In the rows, zero is written as 128.
Each row is followed by its class number.
[124 106 128 145 113 145 120 125 108 115 117 124 112 140 121 113 117 120
 120 126 117  98 114 143 133 127 117 144 136 118 106 140 136 104 152 130
  97 131 114 149 127 117 128 133] -> 2
[128 126 128 147 125 128 119 154 125 139 119 142 132 139 124 102 116 134
 107 109 131 125 139 129 128 116  96 130 104 137 118 127 108 116 116 121
 104 138 122 119 127 132 133 102] -> 5
[119 110 147 132 108 117 110 100 147 124 128 112 131  84 129 100 124 124
 123 140 129 112 114 104 134 151 116 117 127 146 120 131 129 108 125 136
 131 129 125 140 141 152 146 113] -> 7
[113 117 130 124 107 109 109 126 142 119 117 147 139  98 122 102 117 124
 122 148 134 119 117 111 135 133 140 128 138 145 105 144 148 115 131 129
 125 132 132 143 115 136 122 103] -> 5
[137 115 133 118 112 109 115 109 136 108 117 135 117 116 124 122 128 126
 118 150 120 113 118 113 126 146 138 114 137 128 128 134 133 109 135 128
 113 140 126 141 116 141 122 121] -> 2
[120 128 135 132 136 144 122 160 118 122 138 130 124 152 115 132 120 136
 110 133 120 118  95 117 109 148 131 117 139 112 122 134 131 121 145 123
 130 116 138 133 147 146 120 123] -> 2
[ 88 144 115 132 122 151 124 141 138 136 129  99 123 119 110 133 117 150
 126 130 127 118  83 102  93 152 145 106 134 134 115 130 160 143 158 140
 106 131 112 117 158 141 111  93] -> 8
[ 90 127 130 135 123 125 125 146 115 131 116 137 121 133 117 122 118 122
 117 111 135  96 127 124 154 136 101 148 119 124 107 122 131 123 133 128
 102 147 124 134 131 137 129 101] -> 7
[118 129 141 149 111 136 138 166 131 129 150 153 125 128 110 142 127 142
 125 152 115 123 113 124 110 145 122 117 145 117 122 126 137 114 148 129
 146 112 125 131 164 150 117 102] -> 5
[ 84 129 139 133 122 140 130 122 109 131 112 132 126 130 123 115 123 121
 110 120 134  96 122 118 160 142 121 134 139 113 108 132 122 127 135 136
 100 139 127 138 127 125 122 117] -> 9
[122 128 142 126 133 143 141 160 143 125 135 116 132 155 101 142 128 148
 127 153 129 128  99 133 107 139 125 113 143 108 118 148 131 145 150 120
 125 106 127 129 144 147 121 128] -> 2
[146 110 101 134  95  81  69 120 157 118 105 135  94  87 114 123 133 118
 124 140 126 108 105 120 152 130 116 123 162 149  99 129 132 106 149 130
 120 144 131 160 122 158 140 116] -> 1
[ 93 143 149 137 120 146 129 151 117 128 144 129 118 129 110 135 126 143
 121 144 120 108  90 118 122 143 136 114 144 114 117 131 136 131 145 128
 120 112 128 119 151 152 124 117] -> 9
[151 121 138 120 123 111 121 152 115 135 136 163 131 133 123 115 119 132
  98 140 128 136 138 112 115 144 107 119 114 148 127 111 102 112 128 126
 147 158 109 123 125 132 128 111] -> 5
[113 144 154 147 126 101 148 155  95 124 130 123 115 134 109 155 122 137
  91 137 117 133  83 133 104 148 142 101 132 122 106 145 134 138 135 140
 116 127 127 108 143 156 122 128] -> 8
[126 127 149 114  97 103 105 104 148 112 123 140 126 103 131 128 113 128
 127 148 127 115 116 115 123 135 133 117 144 148 119 124 129 124 135 138
 120 133 125 150 125 140 129 131] -> 0
[171 172 160  97 117 123 103 165 157 168 156  67 115 112 132 104 138 141
 130 191 145 159 105 156  76 134 181  90 125 135 110 146 172  98  92 111
 175 143  92 115 140 131 140 160] -> 8
[139 120 145 146 131 139 121 157 115 142 127 138 117 157 135 116 119 136
  97 110 131 117 132 131 136 133  94 130 102 128 135 129 112 107 119 123
 108 147 117 111 142 144 137 110] -> 7
[143 123 125 122  99 104 110 107 142 111 116 130 112  92 109 122 132 115
 144 164 138 122 140 129 133 138 132 129 138 134 119 131 145 118 143 113
 134 132 111 139 112 138 127 109] -> 3
[112 124 141 134 126 136 128 136 112 130 120 136 138 132 122 116 120 120
 107 117 135 120 115 120 152 121 114 137 131 122 111 135 128 126 127 136
 100 146 126 131 115 112 125 116] -> 6
[117 126 105 143 128 161 142 122 112 122 111 119 146 161 128 103 128 120
 101 115 144 101 134 116 144 140  95 147 146  98 124 148 130 114 129 124
 126 119 135 148 115 102 131 103] -> 2
[100 135 139 157 114 140 128 158 118 128 140 134 127 137 121 133 124 141
 110 145 113 119 103 130 102 138 132 112 130 116 111 126 136 111 136 125
 133 125 143 127 153 146 121 115] -> 5
[103 137 201 159 131 160 132 136 141 155 123 121 149 119 104 137 129 129
 150 109 122 100  61  99 156 114 120 107 149 107  83 107 156 126  95 134
  68 137 133 136  71 107 107 128] -> 9
[133 120 129 140 126 127 103 147 132 143 120 131 108 135 128 113 129 126
 112 131 135 117 129 136 141 139 103 119 123 122 120 132 125 115 117 117
 108 157 126 125 138 142 133 118] -> 4
[128 123 122 138 106 112 114 122 144 118 132 139 101 101 120 114 129 143
 133 169 119 112  98 114 139 159 130 130 147 122 125 134 147 101 121 132
 132 133 129 128 123 150 130  99] -> 9
[119 119 137 134 104 120 115 147 106 120 123 160 106 111 139 138 133 108
 130 119 136 113 131 134 155 107 126 146 170 115 120 117 119 109 136 136
 113 156 106 168 116 120 108 113] -> 3
[ 98 136 123 141 127 130 107 160 139 124 126 134 140 151 112 134 121 148
 119 148 130 128  90 106 119 138 134 113 145 140 121 134 135 126 143 127
 128 130 128 120 162 145 126 102] -> 1
[147 111 132 155 136 152 120 145 123 144 130 143 110 152 117 112 116 126
 114 121 127 107 148 126 139 141  95 124  98 125 128 116 104 116 140 120
 106 141 128 131 136 140 138 125] -> 7
[126 128 118 134 123 140 124 130 125 125 111 138 110 123 121 118 120 116
 124 137 136 116 119 111 133 132 119 141 141 118 107 121 136 120 137 132
 104 137 122 147 119 109 122 102] -> 3
[252 127 115 133 143  95  86 146 114 141 141 174 116 127 112 134 139 101
 142 146 135 160 123 145 153 133 111 116 133 157 152 128 105 126 104 101
 187  99 130 136 132 161 152 110] -> 2
[108 132 124 141 119 139 122 130 109 128 116 124 128 127 125 119 120 124
 117 125 141 102 111 130 134 133 118 132 137 119 113 134 134 133 133 133
 112 157 113 134 119 124 122 111] -> 8
[101 134 142 144 112 145 125 166 126 131 149 142 133 115 106 118 115 139
 120 139 122 129 106 113 112 146 136 110 129 127 101 134 128 124 141 129
 134 109 131 127 150 155 130 109] -> 5
[141 134 143 114 107  98 113 120 137 118 124 150 123 108 118 130 128 119
 128 148 120 120 115 122 141 134 148 126 133 146 123 129 149 112 134 134
 125 135 124 135 115 138 127 119] -> 6
[105 127 120 133 134 140 115 117 118 113 101 111 136 142 121 121 121 121
 129 121 140 102 126 107 146 136 115 141 141 135  96 134 144 130 129 129
 107 138 128 141 126 114 133 116] -> 4
[ 84 124 153 138 126 140 122 161 130 121 131 123 143 143 106 131 117 148
 115 134 123 124  83 120 118 147 131 110 130 115 113 138 130 131 138 135
 125 123 129 108 156 146 125 129] -> 1
[142 129 136 147 121 113 114 146 125 137 125 126 120 133 128 119 119 132
  96 115 119 116 126 136 127 123 103 119 109 133 140 125 123 113 120 122
 115 157 122 112 138 147 135 116] -> 8
[141 104 140 148 143 121 129 134 112 100 108 167 133 179  94 134 120 105
 137 127 135 135 130 105 152 138 121 149 146 132 103 149 118 102 135 124
 104 118 114 171 124 125 141 136] -> 2
[110 128 130 135 122 141 122 151 119 122 140 125 117 132 103 139 126 134
 124 148 124 123 104 123 116 152 136 113 139 114 113 139 131 129 153 126
 128 106 133 135 160 156 128 126] -> 2
[140 126 145 154 123 119 117 144 117 137 125 120 125 137 123 114 116 138
 100 113 124 116 123 131 127 123 100 117 107 137 138 129 115 116 123 124
 105 153 110 105 141 147 131 111] -> 8
[128 118 145 155 118 125 121 156 107 120 127 117 126 132 104 105 117 127
 112 113 121  98 125 132 144 142 100 103 118 111 139 119 114 129 122 113
 122 149 100 104 134 149 127  95] -> 9
[123 120 108 133 130 129 117 129 123 123 117 132 133 138 124 114 124 112
 115 131 129 105 122 125 136 137 119 146 140 120 121 129 143 120 138 123
 133 141 132 144 116 112 128 130] -> 2
[139 126 167 124 105 113 112 117 137 113 115 121 115 115 120 124 124 118
 130 155 118 117 114 123 127 128 150 122 130 135  98 124 139  96 135 128
 113 142 115 145 117 135 133 142] -> 3
[105 131 137 119 101 105 103 119 139 113 110 138 114 105 112 117 126 121
 125 149 125 110 114 115 127 136 134 133 125 141  95 126 142  90 139 124
 106 130 137 152 113 143 131 121] -> 3
[129 128 108 122 120 120 117  92 153 112 121  89  82 110 132 140 141 140
 147 140 115 121 147 110 138 164 151 124 144 124  81 130 101 110 144 116
 127 157 143 140  96 159 123 141] -> 2
[117 121 136 111  90 118 104 102 130 109 121 120 103 100 123 121 126 130
 129 140 123 101 114 126 138 140 151 120 147 135 121 136 137 120 149 131
 115 135 119 148 110 149 129 122] -> 9
[108 136 139 124 105  93 123 109 138 115 119 127 125 107 125 122 129 127
 124 138 119 103 112 117 126 122 138 121 133 153 120 132 136 111 141 134
 110 140 120 138 116 143 131 132] -> 8
[157 111 137 166 147 126  94 140 153 157 131 144 126 114 129 129 116 135
  95 144 128 145 134 122 122 141  93 119 123 125 135 120 121 120 106 123
 114 154 150 124 154 143 126 126] -> 2
[146 138 134 149 128 125 109 144 125 138 117 129 117 152 122 123 127 132
 116 115 123 109 131 138 128 128 109 126 114 142 121 123 120 112 130 122
 100 138 111 119 139 145 138 125] -> 4
[127 130 142 122  92  90 106 109 137 110 124 144 116 105 125 127 117 117
 128 150 122 105 113 128 128 131 142 125 143 140 122 119 140 120 141 135
 120 136 120 153 125 141 129 139] -> 0
[144 115 143 128 134 134  94 137 109 134 102 155 147 126 129 125 122 104
 107 136 140 110 107 125 161 134 114 124 142 130  99 139 145 127 122 126
 115 147 127 131 123 123 120 114] -> 2
[120 120 118 130 136 138 115 136 101 130 112 143 132 130 130 131 122 124
 120 124 151 106 137 122 151 141 120 145 137 135 106 130 128 140 147 139
 119 150 117 134 112 126 113 115] -> 7
[ 95 127 115 141 125 150 113 131 122 122 106 140 135 145 135 117 122 133
 118 118 148 118 122 117 139 135 124 137 144 121 110 141 118 123 131 132
 106 157 111 128 111 111 120 111] -> 1
[113 135 144 143 125 154 118 157 114 130 146 120 116 117 106 153 127 131
 137 151 135 137 101 109 121 150 130 122 140 106 109 114 133 134 130 136
 146 113 140 131 159 144 131 125] -> 3
[124 137 132 133 128 145 133 155 165 135 150 131 144 139 104 129 125 146
 116 116 126 150 110 121 113 136 151 138 148  95 145 133 135 130 148 134
 136 110 118 134 146 154 137 136] -> 1
[131 113 128 125 102  97  84 102 139 111 110 126 121  91 144 129 124 122
 126 145 117  97 100 133 121 141 139 122 149 138 117 115 158  98 133 148
 131 137 142 153 133 138 108 137] -> 0
[137 102 152 131 110  77 117 125 133 111 117 143 113 117 127 120 125 119
 124 139 116 119 128 108 147 132 144 117 128 155 122 121 124  94 118 141
 107 163 122 157 104 138 130 135] -> 7
[100 127 140 143 116 125 125 169 128 127 141 131 128 124 103 121 116 135
 126 138 121 117 105 123 116 141 125 119 123 124 110 124 128 131 137 127
 139 126 129 122 148 150 127 118] -> 5
[149 116 134 144 122 134 106 149 126 136 121 117 117 143 128 106 114 131
 101 108 126 116 135 131 139 128 101 120 116 131 124 140 101 115 126 121
 107 136 124 127 135 142 139 120] -> 2
[142 121 141 153 118 125 114 150 136 141 131 137 108 133 121 118 120 134
 107 113 123 126 132 128 138 125  98 117 110 133 135 130 105 114 128 124
  99 144 124 117 137 143 134 112] -> 6
[ 99 120 107 139 107 131  96 130 153 125 126 135 129 109 116 112 114 126
 118 136 138 107 143 126 146 137 114 138 144 119 122 129 121 136 145 121
 140 148 144 150 125 136 142 129] -> 1
[135 124 132 109  94 130 132 104 144 118 126 136 118 148 139 120 131 139
 124 131 111  74 132 121 153 131 132 129 120 135 165 117 110 114 168 134
 118 134 127 147 132 162 134 106] -> 7
[128 121 122 127 110 107 104 105 152 123 124 125 116  97 114 125 131 126
 122 160 117 108 104 113 135 146 136 122 159 137  99 137 146 114 162 116
 126 132 145 155 120 156 119 121] -> 2
[113 127 133 139 129 136 114 154 135 122 132 139 136 141 114 127 114 148
 111 139 123 126  88 125 116 131 134 124 143 120 125 137 139 126 144 127
 120 127 130 120 147 143 121 114] -> 1
[150 125 142 142 126 117  99 146 123 133 125 139 131 144 140 105 107 125
 100 120 127 121 127 136 127 119 100 112 118 143 126 125 109 117 114 109
 120 150 128 121 128 132 129 123] -> 0
[145 115 142 149 118 127  99 154 122 135 119 118 101 133 118 115 117 125
 112 117 128 118 134 125 135 125 110 120 114 132 113 121 111 108 142 118
 101 150 112 124 138 146 124 119] -> 3
[107 130 114 133 126 132 119 125 113 126 112 140 134 124 123 113 132 110
 118 127 144 107 122 118 145 142 127 138 150 120 107 134 141 128 137 134
 111 141 115 147 121 122 128 119] -> 4
[107 127  98 117 175 108 121 120 122 118 104 162 171 124 123 112 133  99
 120  87 156 151 106  86 138  81 146 165 162 119 117 117 155 141 142 131
  55 145  90 138 106 115  97 127] -> 0
[ 84 134 131 127 132 121 131 127 117 122 114 141 144 120 135 104 121 122
 116 135 140  90 121 112 151 141 119 149 145 122 127 130 139 134 120 134
 132 150 117 117 116 108 116 112] -> 9
[148 115 150 153 139 117 114 159 115 142 125 136 121 150 130 108 112 131
  89 117 129 121 134 125 133 129  99 127 100 144 128 130 110 112 125 126
 105 151 111 107 151 147 140 125] -> 7
[ 92 149 140 134 127 129 127 155 111 123 136 107 130 141 107 137 117 150
 115 140 127 117  85 122 101 143 131 116 127 129 111 132 138 131 138 127
 129 133 128 117 149 153 123 112] -> 8
[ 92 139 147 139 116 130 124 162 121 129 138 129 119 138 116 142 121 147
 117 142 125 113  84 129 118 147 135 122 150 124 125 141 145 137 140 132
 137 116 133 122 144 147 121 117] -> 9
[136 120 134 147 123 103 101 152 125 134 104 129 141 154 125 103 110 135
 103 107 130 121 105 142 101 122 106 112 110 155 118 122 120 110 126 130
  92 157  98 123 108 122 111 126] -> 0
[ 80 155 109 136 137 129 127 166 101 133 140 112 106 129 115 108 126 138
 134 151 128 132  80 138 117 162 158  96 127 135  76 163 116 134 131 102
 133 104 148 107 133 156 110 103] -> 2
[107 126 130 141 128 133 116 136 113 131 118 140 133 125 129 126 121 118
 110 127 145 110 119 116 147 140 116 145 136 123 111 126 137 130 127 135
 118 152 124 137 126 133 133 112] -> 7
[108 135 148 118 123 149 117 143 129 119 137 123 124 136 111 130 124 135
 133 137 126 123 101 110 122 135 138 110 117 130 122 134 135 125 141 124
 116 115 129 115 151 145 131 117] -> 6
[129 137 129 104 116  85 115 105 133 106 111 134 126 117 133 142 130 126
 132 147 145 119 109 111 133 141 133 119 156 122 134 111 131 140 116 128
 132 162 116 141 112 141 104  98] -> 0
[126 119 135 132 115 128 113 112 152 116 127 144 143 126 116 105 123 132
 131 135 112 124 116 114 138 127 148 123 145 135 114 128 132  90 141 116
 114 144 122 151 109 134 123 117] -> 1
[ 88 130 145 140 129 149 122 135 115 120 134 122 122 136 121 128 129 135
 126 130 129 117  89 118 113 156 136 120 136 114 116 143 144 122 137 125
 116 119 124 119 152 150 125 124] -> 4
[118 119 142 124 100 114 106 116 139 118 116 144 127  99 129 122 127 126
 126 142 125 118 111 116 123 141 140 120 131 143 104 131 141 109 130 132
 124 144 125 136 110 141 124 117] -> 5
[102 123 135 139 127 131 123 128 112 113 112 150 140 142 122 126 104 114
 104 127 147 108 116 101 129 135 109 138 155 110 110 122 141 135 127 140
 103 146 131 160 114  99 116 124] -> 0
[141 120 127 158 124 127 101 146 136 141 119 142 135 153 117 105 114 134
  98 116 130 136 125 141 126 124 101 120 109 139 138 138 111 116 125 111
 112 143 119 114 135 136 142 116] -> 1
[ 90 139 148 141 120 142 131 150 106 133 142 129 114 142 111 137 128 140
 120 134 119 110  91 126 126 147 132 114 136 113 125 127 133 121 137 127
 122 113 134 125 150 146 118 116] -> 9
[128 139 134 160 130 151 109 144 127 135 127 144 120 135 136 113 114 132
 118 133 127 103 139 131 129 134 112 116 122 131 133 123 103 129 115 122
 117 141 125 116 132 128 138 118] -> 9
[111 115 118 125 126 153 127 140 117 123 116 117 130 153 119 106 114 124
 126 119 129 108 116 115 151 141 116 145 131 120 100 137 127 122 133 129
 116 144 122 140 109 107 132 121] -> 2
